Below are the code and all the weights of a small trained network. Each question names an input and a class and asks about switching units off, where a switched-off unit gives its printed mean instead of its output.

import numpy as np


def w(rows, s, z=0):
    codes = np.array(rows[::2]) - 128.0
    scale = np.full(codes.shape[1], s)
    scale[-1] = z or s
    return codes * scale


def f(y):
    return y / 2 * (1 + np.tanh(0.7978845608 * (y + 0.044715 * y**3)))


def log_softmax(a):
    a = a - a.max(-1, keepdims=True)
    return a - np.log(np.exp(a).sum(-1, keepdims=True))


def net(x, mask):
    res = np.array(x, float).reshape(1, 6) / 4 @ E
    y = f(res @ A[0][:, :-1].T + A[0][:, -1])
    res = res + np.where(mask, y, B[0][:, -1]) @ B[0][:, :-1]
    return log_softmax(res[-1] @ U[:, :-1].T + U[:, -1])


A, B = {}, {}
E = w([
[208,49,153,66],'x0',
[52,104,222,187],'x1',
[228,120,92,191],'x2',
[190,204,142,192],'x3',
[96,66,22,224],'x4',
[115,254,45,30],'x5',
],0.0089)
A[0] = w([
[61,79,142,134,3],'N0',
[88,49,127,110,41],'N1',
[193,127,142,123,14],'N2',
[125,150,184,118,95],'N3',
[103,48,169,129,81],'N4',
[43,37,131,125,70],'N5',
[29,80,119,113,21],'N6',
[165,156,41,68,20],'N7',
[137,90,242,75,47],'N8',
[5,85,162,143,117],'N9',
[238,116,86,211,184],'N10',
[205,131,149,149,74],'N11',
],0.013,0.004)
B[0] = w([
[155,120,77,57,175],'N0',
[178,63,90,194,182],'N1',
[178,66,148,77,151],'N2',
[81,95,235,172,168],'N3',
[254,168,94,149,207],'N4',
[141,106,21,137,218],'N5',
[75,96,57,126,191],'N6',
[177,219,129,81,221],'N7',
[170,200,237,165,225],'N8',
[88,159,79,112,242],'N9',
[88,50,179,103,250],'N10',
[83,16,181,87,170],'N11',
],0.0096,0.012)
U = w([
[46,168,229,104,106],'0',
[250,107,139,209,71],'1',
[167,192,109,70,87],'2',
[41,5,126,177,158],'3',
[31,109,189,229,160],'4',
[93,94,23,126,102],'5',
[126,152,137,95,254],'6',
[129,2,207,49,85],'7',
],0.0093,0.0088)

Each question gives the input, the list of numbers given to net, and the class t.
The units are the neurons (one row each of A and B). Each row of codes is followed by its name. A weight is (code - 128) times the scale printed after its matrix; where a second scale follows, it is the last column's (A, B and U).
mask holds one flag per neuron, in row order. A switched-off neuron (its flag False) gives its mean, the last column of its row in B, instead of its output. The means were averaged over made-up inputs and are rounded, as every weight is.
A unit's drop is (log p(t) with every unit on - log p(t) with that unit switched off) / (log p(t) with every unit on - log p(t) with every unit switched off).
The circuit of an input: a set's keep is (log p(t) with only the set's units on - log p(t) with every unit switched off) / (log p(t) with every unit on - log p(t) with every unit switched off). Starting from all 12 units, units are removed one at a time, each time the one whose removal leaves the highest keep (on an exact tie, the one counted first), for as long as the keep stays at least 0.8.
units of the circuit, in order: the units of the circuit, biggest drop first
k most important neurons: the k neurons with the biggest drops, biggest first
drop when u is switched off: that unit's drop, to one decimal
input [-2,-6,-6,0,-7,0], class 0: 3 most important neurons => [N4, N5, N3]
input [-6,-5,7,-3,6,1], class 3: units of the circuit, in order => [N10]
input [1,-1,-4,6,-2,0], class 0: units of the circuit, in order => [N4, N5]
input [3,5,-6,-7,3,-8], class 5: 2 most important neurons => [N9, N6]
input [-4,0,-6,6,-2,5], class 0: units of the circuit, in order => [N4, N5]
input [2,0,-2,-1,-5,-2], class 0: units of the circuit, in order => [N8, N5]
input [-5,-5,3,-4,1,-3], class 3: units of the circuit, in order => [N4, N7]
input [-1,1,-6,-6,-5,8], class 0: units of the circuit, in order => [N4, N5]
input [3,5,-7,7,-5,-6], class 0: 2 most important neurons => [N3, N8]
input [0,1,1,3,5,1], class 3: 2 most important neurons => [N8, N7]
input [3,-1,2,5,-7,0], class 7: 2 most important neurons => [N11, N2]
input [-1,0,-2,8,-3,2], class 4: units of the circuit, in order => [N7, N4]
input [1,4,-3,6,2,4], class 4: 3 most important neurons => [N7, N4, N0]
input [4,5,-1,5,-1,-1], class 4: 3 most important neurons => [N7, N0, N3]
input [0,-3,-7,7,-8,-7], class 0: most important neuron => [N8]
input [-3,-6,1,2,1,-8], class 3: 4 most important neurons => [N7, N8, N0, N4]
input [-2,8,6,-8,-6,0], class 1: 2 most important neurons => [N4, N8]
input [-3,6,7,7,-2,1], class 4: 2 most important neurons => [N0, N5]
input [-2,-6,8,8,-7,4], class 7: 2 most important neurons => [N11, N10]
input [3,2,1,5,6,-7], class 3: units of the circuit, in order => [N8]
input [6,-7,1,-8,-3,2], class 2: 2 most important neurons => [N7, N10]
input [1,0,-8,4,-6,-3], class 0: drop when N4 is switched off => 0.0
input [-4,-8,1,-7,6,6], class 2: drop when N7 is switched off => 0.8
input [2,0,-1,-1,-3,1], class 0: drop when N4 is switched off => 0.3
